Below is a small trained network, with its code and all its weights. Each question gives an input and a class and asks what happens when units are switched off, that is, made to give their printed mean instead of their output.

import numpy as np


def w(rows, s, z=0):
    codes = np.array(rows[::2]) - 128.0
    scale = np.full(codes.shape[1], s)
    scale[-1] = z or s
    return codes * scale


def f(y):
    return y / 2 * (1 + np.tanh(0.7978845608 * (y + 0.044715 * y**3)))


def log_softmax(a):
    a = a - a.max(-1, keepdims=True)
    return a - np.log(np.exp(a).sum(-1, keepdims=True))


def net(x, mask):
    res = np.array(x, float).reshape(1, 7) / 4 @ E
    y = f(res @ A[0][:, :-1].T + A[0][:, -1])
    res = res + np.where(mask, y, B[0][:, -1]) @ B[0][:, :-1]
    return log_softmax(res[-1] @ U[:, :-1].T + U[:, -1])


A, B = {}, {}
E = w([
[90,70,186,181,182,127,72,190,101,118,169],'x0',
[63,130,166,99,136,156,144,126,206,213,84],'x1',
[176,101,178,97,36,136,99,127,151,158,209],'x2',
[122,173,64,86,39,231,141,166,198,68,248],'x3',
[145,132,95,71,202,46,1,184,164,137,65],'x4',
[96,59,198,71,54,54,185,149,71,124,96],'x5',
[87,100,129,157,201,201,140,249,52,154,98],'x6',
],0.0074)
A[0] = w([
[82,143,106,103,120,124,223,118,125,98,89,116],'neuron 0',
[84,143,88,203,214,160,105,168,69,116,109,67],'neuron 1',
[91,77,165,174,132,132,171,134,77,96,134,4],'neuron 2',
[114,93,152,129,116,171,96,197,106,94,207,184],'neuron 3',
[164,135,102,134,159,98,54,139,147,73,129,138],'neuron 4',
[150,175,79,58,137,104,51,117,221,142,125,150],'neuron 5',
[102,94,226,140,86,156,182,97,139,200,135,153],'neuron 6',
[144,145,115,99,25,125,172,83,135,70,206,173],'neuron 7',
[140,54,168,134,150,77,130,135,51,142,91,171],'neuron 8',
[129,54,182,115,140,60,116,136,58,135,97,200],'neuron 9',
[164,158,120,122,122,71,135,2,127,128,80,218],'neuron 10',
],0.009,0.0024)
B[0] = w([
[120,126,73,191,205,102,119,59,162,165,186,179],'neuron 0',
[195,79,2,67,91,167,213,138,68,90,87,240],'neuron 1',
[51,129,176,110,159,143,71,151,201,181,144,181],'neuron 2',
[182,136,97,214,163,66,150,76,123,141,147,212],'neuron 3',
[79,113,173,174,157,126,84,92,175,193,209,192],'neuron 4',
[38,67,195,113,120,170,91,113,240,251,203,224],'neuron 5',
[58,103,135,150,201,119,93,97,196,204,182,214],'neuron 6',
[252,39,43,140,111,167,235,106,52,112,161,254],'neuron 7',
[101,172,109,68,101,101,69,238,108,125,75,235],'neuron 8',
[82,127,154,35,80,107,32,240,133,117,84,239],'neuron 9',
[162,173,32,183,236,124,161,118,86,148,62,230],'neuron 10',
],0.0069,0.0096)
U = w([
[121,207,182,121,90,141,132,80,131,47,113,17],'0',
[150,154,104,121,153,96,119,162,65,101,54,122],'1',
[132,208,203,122,88,149,139,86,123,66,105,3],'2',
[37,127,158,54,114,130,67,175,179,153,122,163],'3',
[180,107,164,175,71,95,102,102,129,98,190,12],'4',
[216,99,82,120,117,176,225,111,79,119,137,183],'5',
[100,125,136,254,205,126,114,52,174,170,170,197],'6',
],0.0092,0.0038)

Each question gives the input, the list of numbers given to net, and the class t.
The units are the neurons (one row each of A and B). Each row of codes is followed by its name. A weight is (code - 128) times the scale printed after its matrix; where a second scale follows, it is the last column's (A, B and U).
mask holds one flag per neuron, in row order. A switched-off neuron (its flag False) gives its mean, the last column of its row in B, instead of its output. The means were averaged over made-up inputs and are rounded, as every weight is.
A unit's drop is (log p(t) with every unit on - log p(t) with that unit switched off) / (log p(t) with every unit on - log p(t) with every unit switched off).
The circuit of an input: a set's keep is (log p(t) with only the set's units on - log p(t) with every unit switched off) / (log p(t) with every unit on - log p(t) with every unit switched off). Starting from all 11 units, units are removed one at a time, each time the one whose removal leaves the highest keep (on an exact tie, the one counted first), for as long as the keep stays at least 0.8.
circuit, biggest first: the units of the circuit, biggest drop first
unit that matters most: the unit with the biggest drop
k most important neurons: the k neurons with the biggest drops, biggest first
drop of u: that unit's drop, to one decimal
input [2,-2,-5,0,5,1,-4], class 3: unit that matters most => neuron 3
input [-7,-2,0,-7,8,-6,0], class 6: 3 most important neurons => [neuron 10; neuron 5; neuron 4]
input [8,5,-6,-3,-8,-7,0], class 5: 3 most important neurons => [neuron 1; neuron 5; neuron 4]
input [5,0,1,0,-2,3,6], class 3: 3 most important neurons => [neuron 2; neuron 7; neuron 10]
input [1,4,3,8,2,-8,6], class 6: 2 most important neurons => [neuron 3; neuron 9]
input [6,1,5,3,-7,-7,-2], class 5: 3 most important neurons => [neuron 7; neuron 5; neuron 4]
input [7,6,-4,-3,3,-6,2], class 1: 2 most important neurons => [neuron 1; neuron 7]
input [-2,-6,-5,8,8,6,1], class 6: 2 most important neurons => [neuron 9; neuron 8]
input [-1,2,6,-1,6,-2,-5], class 6: 3 most important neurons => [neuron 9; neuron 8; neuron 10]
input [7,7,2,-3,3,-2,6], class 1: 3 most important neurons => [neuron 1; neuron 5; neuron 4]
input [-7,7,-7,-5,-8,5,8], class 3: 2 most important neurons => [neuron 8; neuron 9]
input [-5,-7,5,-6,-1,4,3], class 1: 4 most important neurons => [neuron 5; neuron 10; neuron 4; neuron 6]
input [2,2,2,8,-1,4,-4], class 5: drop of neuron 7 => 1.2
input [-2,4,-3,8,-7,0,5], class 6: circuit, biggest first => [neuron 0]
input [2,-5,-2,1,-8,6,4], class 6: drop of neuron 6 => 0.3
input [7,8,-8,-4,-3,-6,6], class 5: drop of neuron 1 => 1.2
